Each row of numbers belongs to one of the objects below and depends on some of the facts about them. Some rows are named. Which object is each other row?

Some facts about the objects:
[k100 k105 k115 k247 k26 k369 k575 k648 k957] Λ k3
[k101 k143 k301 k606 k68 k69 k794 k815 k839] Λ k326
[k120 k303 k467 k572 k674 k704 k814 k898] Λ k175
[k121 k152 k16 k271 k3 k670 k76 k837 k977] Λ k351
[k125 k997] Λ k217
[k132 k175 k287 k328 k522 k524 k59 k734 k961] Λ k447
[k138 k258 k382 k428 k460 k48 k549 k651] Λ k274
[k165 k24 k632 k740 k905] Λ k612
[k166 k312 k468 k525 k612 k627 k785 k805 k873] Λ k768
[k168 k311 k54 k566 k986] Λ k208
[k177 k217 k274 k31 k471 k636 k722 k774 k791 k934] Λ k117
[k183 k282 k309 k367 k413 k485 k743 k761 k827] Λ k934
[k191 k384 k450 k463 k489 k518 k652 k731 k742 k98] Λ k132
[k192 k595 k71 k776 k882 k943] Λ k432
[k196 k432 k825] Λ k218
[k2 k295 k360 k397 k586 k691 k828 k850] Λ k566
[k221 k342 k523 k530 k855] Λ k839
[k225] Λ k774
[k265 k356 k364 k398 k448 k6 k804 k835 k836] Λ k961
[k279 k320 k376 k737 k916] Λ k977
[k388 k496 k557] Λ k859
[k53 k590 k88 k992] Λ k873
[k58 k65 k669 k728 k822] Λ k152
[k100 k120 k125 k143 k16 k166 k177 k2 k221 k271 k309 k31 k360 k364 k369 k489 k518 k525 k572 k575 k586 k590 k65 k704 k728 k731 k737 k740 k76 k804 k805 k822 k827 k828 k855 k88 k905 k943 k957 k986] ρ sogrefan
[k101 k138 k168 k191 k192 k24 k258 k265 k282 k301 k303 k311 k312 k328 k382 k384 k388 k397 k398 k413 k450 k463 k468 k48 k485 k496 k522 k523 k524 k53 k530 k54 k549 k6 k627 k632 k648 k651 k669 k670 k674 k691 k71 k722 k734 k743 k761 k776 k785 k835 k837 k882 k898 k916 k992 k997] ρ greple
[k105 k115 k121 k165 k183 k196 k225 k247 k26 k279 k287 k295 k320 k342 k356 k367 k376 k428 k448 k460 k467 k471 k557 k58 k59 k595 k606 k636 k652 k68 k69 k742 k791 k794 k814 k815 k825 k836 k850 k98] ρ stebripil
κ (each to the one after it):
k101 k794 k815 k68 k839 k301 k143 k69 k606
k125 k997
k166 k612 k525 k873 k468 k627 k312 k805 k785
k26 k957 k575 k369 k100 k247 k105 k115 k648
k356 k398 k364 k448 k836 k265 k835 k6 k804
k360 k828 k295 k850 k2 k397 k691 k586
k388 k496 k557
k432 k825 k196
k518 k742 k652 k384 k731 k463 k450 k489 k98 k191
k524 k328 k961 k59 k175 k132 k734 k287 k522
k530 k523 k342 k221 k855
k54 k566 k311 k168 k986
k632 k905 k740 k24 k165
k636 k722 k217 k177 k934 k791 k471 k31 k774 k274
k651 k382 k460 k549 k258 k48 k428 k138
k728 k669 k822 k58 k65
k743 k413 k367 k761 k485 k282 k183 k827 k309
k814 k674 k898 k572 k120 k467 k704 k303
k837 k271 k76 k16 k3 k670 k977 k152 k121
k916 k279 k376 k737 k320
k943 k882 k192 k71 k595 k776
k992 k53 k590 k88
k105 χ [k152]
k115 χ [k674 k627]
k117 χ [k311]
k166 χ [k728 k836]
k177 χ [k977]
k183 χ [k398]
k218 χ [k518]
k221 χ [k360]
k279 χ [k627]
k3 χ [k448]
k301 χ [k850 k287]
k311 χ [k977]
k367 χ [k652]
k376 χ [k740]
k384 χ [k376 k898]
k448 χ [k728 k58]
k463 χ [k376]
k485 χ [k191 k977]
k525 χ [k728 k448]
k53 χ [k997 k218 k850]
k557 χ [k191 k774 k575]
k575 χ [k53 k518 k652]
k58 χ [k836]
k627 χ [k152 k743]
k674 χ [k518]
k740 χ [k166]
k743 χ [k271 k58 k132]
k761 χ [k311]
k828 χ [k58]
k839 χ [k388]
k850 χ [k652]
k898 χ [k53 k58 k740]
k943 χ [k518]
k986 χ [k652]

Some rows with their names:
[ -7  21  12   6  32  -5   5 -12   7  16  -2  -6  -9  -5  -7 -19 -13  13
  11   2   1  31 -11 -14   8  25 -10 -17  28  -5  -9  -5 -16  20]: k100
[ 13  89  -9  15  39 -53  -7  85 -27  39 -34 -10 -52 -35  18   0   9 -50
  25 -28 -31  29 -67  33 -23  36 -16 -33   1 -42  -9   0  -3 -58]: k3
[ 14  10 -25  -7  11  13 -11  14 -12 -24   8  18   2  20  -9  -7  22 -18
   0  39   8  13  28 -34 -23   9  -3 -31   0  -9   5  -9   1 -13]: k835
[  4  27  15   7  32  -5  -4 -10  10  11   7  -6  -9  -9 -17 -18  -4   3
   9  11  13  19   1 -17  18  20   3 -28  30 -15  -3  -2 -10  15]: k143
[-11  21 -15  40  27 -56 -15  70 -30  58 -33 -42 -45 -25  46  27  -8 -70
  -9 -39 -36   8 -46  25 -62  51  -4 -12   4 -49 -15 -24 -13 -33]: k376
[ -7  22  31  52  47 -42  -3  51 -28  50 -39 -44 -54 -14  31   2  12 -72
  10 -57 -37  33 -56   3 -52  50 -27 -26  10 -64   5   0 -33  -1]: k740
[  5  38   0  20  36 -35  -5  61 -40  16 -18   7 -59 -12  30  -3  12 -68
  -9 -11   2   3 -27  -5 -42  13 -20 -14   3 -44  -1 -10   9 -25]: k627
[ 23  81 -60  64 -13 -13 -63  27  20  -6 -60   6  26 -36 -37 -23   7  49
  73  35  19  90 -49  23  18 -14  25  26 -34   9   3 -20 -36  35]: k117
[  5  34  20  10  35 -14 -11 -14  13  11  12  -1 -17 -14 -15 -17  -8   3
  10  16  28  10  -5 -13  25  16   1 -22  37 -18  -5 -12   1  11]: k31
[-16  16 -10  11  19   0   0  -2 -11 -11  -2  33 -27   2  10 -25  -5   6
  -8  19  12   6  -7 -19 -26  -2  -1   3  14  18  -4 -13  14 -11]: k258
[ -5  16 -33  -3  13 -12 -10  16   1  22  -1  -8   2 -11   5   9 -25   1
 -11  14  -6   7   3   4  -7  24  17 -13  18   2 -23 -21   1 -12]: k595
[-14  22 -33 -17   0  12  25  16  -4  11 -22  15   9  15   8 -31 -10  27
  31 -14 -31  49 -33  15 -17  42  -5 -19   1  28 -11  -7 -33 -23]: k432
[ 18  56 -61  66   2   2 -50  34  -5 -22 -63  16  13 -22 -21 -16  -4  17
  36  44  52  88 -26  -6   7 -33  -1  43 -37   6 -12 -35 -25  76]: k761
[ -8  27 -31 -16   0  11  19  15  -1   9 -18  15   5  11   7 -30  -9  23
  30 -11 -26  42 -31  17 -12  39  -1 -21   7  23 -10  -9 -30 -25]: k566
[ -4  21  11   9  32   0   2  -9   5  16   2  -7  -6  -3 -10 -20 -10  11
   7   4  -4  31  -9 -17   7  24  -6 -21  24  -5  -7  -2 -19  21]: k855
[-13  13   9   6  35   6  11 -10   2  18  -7  -7  -2   2  -4 -22 -14  18
   9  -7 -20  43 -17 -16  -2  28 -16 -19  19   3  -8   1 -27  24]: k590
[ 12  30 -26   0  12 -23 -29  16  10  17  15  -7  -8 -25  -9  15 -15  -9
 -10  32  23 -15  18   6  15  16  35 -20  28 -17 -17 -24  20 -23]: k606
[-10   9 -20  -5  15  13  11  10 -19  -9  -6  29 -17  12  13 -23  -6  -2
  -7  11   9  21  -1 -19 -23   6 -10  -5   4  17  -9 -15  -3   2]: k168

Name these rows:
No name comes twice in this set of rows, the named rows included.
[-27 -29 -22   0  -1  24  25   2 -20  -6 -17  28 -12  34  28 -30  -4  -3
  -5 -13  -6  30   0 -18 -47  26 -11   5   2  26  -4 -26 -28   7]  k388
[  8  63 -29 -28  18   1   9  22   3   6  -3  21   1  -8 -14 -25 -10  28
  24  13 -13  35 -23  11  16  23   2 -31  12  18 -17   0  -3 -33]  k839
[-18  15 -11  10  19   4   7  -3 -12 -10  -6  33 -23   5  13 -26  -8  12
 -10  15   7  13 -11 -18 -32  -1  -5   5  10  25  -6 -12   8 -11]  k549
[-25  14 -31  12  14 -15  -5   1   4  25  -5  -7   1 -15  13   5 -28  23
 -10  11 -23  10 -12   6 -25  21  14  -2  16  21 -23 -17   2 -20]  k460
[ 12  24 -30 -26  -5  14  -2  26   4   7  -8  12  16  12 -11 -25   8  11
  29  -2 -31  34  -3   2  -3  33  17 -40  -4   8  13   8 -32 -33]  k447
[ 26  77 -64  69   3  -6 -51  38  -9 -25 -57  18  25 -33 -21 -18 -16  23
  39  65  57  78 -34  -2  15 -47  -2  42 -41 -10  -9 -21 -23  79]  k485
[-12  19 -31  -5  15 -18 -12   7  -1  28  -1  -5  -2 -18  11   7 -28   9
  -7  11  -5   9  -5  11  -9  27  10  -3  14   8 -20 -31   0 -10]  k225
[  0  35 -27 -15   0   2  10  15   2   7 -12  18   0   4  -2 -28  -3  19
  30  -1 -10  32 -23  14   0  36   7 -25  13  13  -8 -10 -19 -29]  k873
[ 11  30  15  -3  36  -9  -2  -7   7  13   7   2 -16 -12 -14 -16  -9  -7
  11  11  39  18   1  -7  36  27  -8 -23  36 -26 -12 -24  -9  26]  k827
[  7  40 -19   1 -42 -28  30   5 -11  -8  -3  20  66   0  37 -39 -62  20
  53  55   0 -24 -65  38  -7   8 -13 -33  -8 -56  26  32 -46  -1]  k218
[ 40 -17 -34  79 -64 -11 -79  26  14 -42 -49   3  22  -2 -13 -34  35 -32
  40  52  77  -3  21 -20 -11 -38  73  21 -20 -72  40 -13 -38  59]  k191

Now the same objects, written a new way:
Named rows:
[-25  -3  -3 -17  16 -13 -15 -13  -3 -12 -19  -3  19  21  11  13  10  18
 -17 -30   2   4   5  15 -20 -22 -25   0  -3  -1 -29]: k265
[ 13  -9  -4  14  18  -4 -12  21  -8  14  29 -39  19   2  10   1 -14  10
  -8  10  26  19  22   7   1   1  16 -34 -14 -11 -24]: k651
[-28  20 -38 -34 -86  11  -3  36 -32  15 -11   0 -27 -53 -10  35 -26  22
 -30  16 -73  -9 -35 -28  -1  10  14  54  42 -17 -11]: k132
[  4 -12  21  17   2   7  18   7   6   5  12 -10   2   2   3 -19   0   1
  -5  13   2 -30  -9  -4   6  -6  -2 -35  -8  17  20]: k76
[  2 -10  23  12   3   7  16   1   9   3   9  -6   1   3   1 -18   1   4
 -10  11   0 -29 -11  -4  -2  -5  -1 -30  -5  19  18]: k16
[ 13  -5  -4  13  20  -3 -15  15  -5   8  25 -37  18   8   9   3 -15  15
  -8   4  24  18  19   9  -4   0  17 -28  -8  -8 -25]: k382
[ 55  14  26 -31  58  -3  41  69   4  25  12  55   8 -27 -26 -32   5 -32
  29 -19   1 -19  39 -49  24  13   9  18  -2 -18  50]: k575
[  3  -5  21   9   1   9  11  -6  13  -2   6  -2   0   6   0 -19   0   9
 -15   6  -4 -31 -13  -4  -5  -8   0 -23  -4  20  16]: k100
[-13  19 -65 -21 -74  47 -38  11  36  38 -25  17 -65 -49  11 -32 -37  45
 -33  19  -2  16 -13   1  14 -12   1  51   7  -2   6]: k105
[ 45   9  -1 -33  53 -14 -18 -23  55  -3  31  66   7  -3 -48  30  14 -26
  39 -23   5  -8 -56  15  -2   5  -9  25  52 -24   8]: k977
[  3 -10  -3  16  13  -7  -5  18 -17  12  16 -38  13   4   9   3  -5  -5
  -3  -5  27   8  14  12   2  -3  -7 -31  -7 -11 -24]: k54
[  7  -8   8  32   5   0  -8   1 -15   8  10 -37  -1   0   5  -2  -6 -17
  -4 -15  29   0  16   8  -1 -13 -12 -26   0  -5 -28]: k413
[ 14  -3 -12   2  -2 -11  -1 -12   4  -7  17   5   1 -14 -18  37  14  -8
  -9  15 -19 -15 -41  20  -3   0  -2   2  43   0  -9]: k839
[  1  10   4  -1  13  -5 -30 -26   6 -14  -3 -16   1  15   6   0  -7  16
 -22 -27  10  -1   5  10 -27 -12   2   7   7   5 -33]: k691
[ 69  31  -2 -30  62 -28   3  -2  23 -17   8  64   0 -24 -45  19  23 -23
   4 -26 -26 -17  -5  -4  -6  10  18  63  58  -4   4]: k774
[ -3  -7 -17  20 -10   8   6 -13   4  -4  -6  -9 -15  -2  13  -7  13  -7
   7  27  21  18   3  22  17  11  -4  -1 -20   6  19]: k342
[-20   0  18 -13  -4  14  19  -2  -3 -11  -2 -16  11  18   7 -15  14   9
 -13  -9  -9 -33 -40  -2  -6  10 -22  -6 -13   7  29]: k731
[ -2 -11  21   8   1   7  16   1   8   1   7  -4   5   7   4 -17   2   5
  -9  10  -1 -29 -15  -2   2  -4  -2 -27  -6  17  21]: k88

Name these rows:
No name comes twice in this set of rows, the named rows included.
[-27 -20 -26   8  -8   3  22   2 -14   0 -16  -5   1   2  18   3  30 -13
  14  26  18  21  -2  28  28   9 -32 -11 -28  -5  26]  k814
[ 52  15  -2  11  42 -10  33  21 -10  -2 -12  36 -19 -24 -13 -26  29 -52
  32  -5  20  16  51 -10  32  17   1  36 -13  -8  34]  k367
[ 48  25  -5  -7  58 -23  69  47 -59 -35 -27   6   8 -17   3 -22  67 -46
   6  -6  -2  15  67 -11  30  47   3  65 -28  -5  51]  k652
[-23 -14  -5  -1  11  -5   4  20 -26   4   2 -36  28   9  14   9   9  -5
   0 -12  19  11   4  13   2  -2 -29 -25 -12 -19 -18]  k524
[-26  -4  20 -18   2   2  13 -14  14 -16 -19  14  10  19   6  -9  14  17
 -19 -12 -21 -34 -27   2 -14 -11 -25  -4  -3  17  20]  k704
[-20  -5 -22   8 -14  14  14  -6 -17 -10 -11 -27  -5   4  16  -6  25 -11
  13  18  18  15 -22  23  22  28 -23   8 -26 -10  31]  k742
[  4  11  33  11  -2   9  -4 -38  25 -17 -11  10 -18  11  -5 -25  -2   7
 -26 -16 -10 -43 -21  -4 -22 -19  -5   4  11  35  12]  k309
[-29  -4  18 -27   6  -3   6 -27  23 -20 -27  28   6  26   5  -5  16  30
 -25 -17 -29 -36 -21   2 -25 -21 -26   2   1  26  15]  k804
[-17  -4  17  14 -36 -17   7 -10 -29  -6 -17  23  -9   4  -5  17 -21 -24
  65  32 -25  38  46 -46  14  31  53  13 -38  -1  16]  k376
[-27 -13  17 -14   3   4  22  -1   4  -7 -12   6  15  15   7  -6  18  13
 -11  -3 -12 -29 -23   1  -5  -7 -26 -19  -7  14  22]  k120
[  1 -19  20  25   6   3  36  22 -18   2  12 -27  10  -1   9 -17  12  -4
 -15  24   5 -28   2  -1  12  -1  -7 -48 -16  17  23]  k360
[-64  -7   3 -13 -71 -14   5  -9 -37  -6 -52  37 -14   2  10  33 -24   5
  41  30 -56  38  44 -51   6  12  32  28 -37   1   7]  k836
[-78 -15  -2 -15 -77  -3  -6 -11 -22  10 -42  44 -11   9   7  36 -35   2
  59  28 -43  44  21 -47  10  13  23  13 -39  -9  10]  k448

The same objects again, as new rows of numbers:
Some objects and their rows:
[-27  -2  -8 -10 -14  -3   3  18  12  17 -10   3]: k776
[-31   9 -14 -14 -12  -4   9  14  26  18 -12   3]: k138
[ 37  11  14  -5   9 -59   1   5 -13 -23  14 -10]: k271
[-34   3  11 -20 -16  -5  -2  18  12  33  -3  -2]: k496
[  5  13   0   2  27 -13  21   9  17 -38  11  18]: k31
[  3   8  21   0  27 -13  13  16  -2 -31  14  10]: k76
[-67 -14   6  -9   0  10   8  13   9  24   1 -13]: k311
[-29  -1  17   7  37  14   7  -7  13 -35   4 -12]: k117
[  4   2 -12  -2  -3 -24  -6   5  13 -11  -4 -12]: k105
[-31   0   7 -17 -14  -5  -2  20   7  26  -7  -2]: k192
[-15   7   8  -7   6   0  -3  13  16  -6  -4  -5]: k225
[ 10  -6  25   3  13   7 -13  -9   2 -31   6   9]: k961
[-48 -30  -5  12  18 -15   0  -4  -3 -10  13 -42]: k850
[-14  -6  19  -9  -5   4 -17   6  12   3  12   9]: k742
[-33 -24   1  19  41 -19  23  -2 -10 -41  26 -18]: k986
[-14  10  -8  -5   5   2   1   6  32 -11  -2   5]: k121
[  8   3  19   3  20   4  -5  -1   2 -37  -4  -2]: k873
[-10  -4  -6  -1  -6   7  -8  -1  29  -9   8  20]: k98

Rows to name:
No name comes twice in this set of rows, the named rows included.
[-60 -23 -16   1  -2 -13  10   2   5  17   1 -28]  k301
[-29   1   2 -14 -12  -5   3  24   5  21 -13  -7]  k549
[-29 -26  16  10  26 -30   8 -15  -6 -20  42 -13]  k518
[-34  -9  14  12  44  -1  26  12  -2 -38  20  -4]  k177
[  1  13  28  -6  23 -14   9  12   6 -21  20  15]  k360
[-11   5  -7  -4   3   3  -1   6  28 -12   0   6]  k69
[ 10  -9  17   6  17  -7   5   9  -6 -35  21  25]  k572
[-57 -15  -2  -9  -5 -32   4  -1  -1  31   4 -45]  k997
[  2   9   0 -24 -31 -59 -11   8  -3  39  -8 -30]  k743
[ -9 -24  -7  -8 -33 -50 -15  -5 -15  30   4 -28]  k898
[-12  -1   3  -2   6   1  -4  16   9 -13  -5  -4]  k320
[  7  -7  22   3  17  -9   4   8  -5 -30  23  25]  k364
[ -2  16  27  -8  27 -17  12  12   6 -21  17   8]  k125

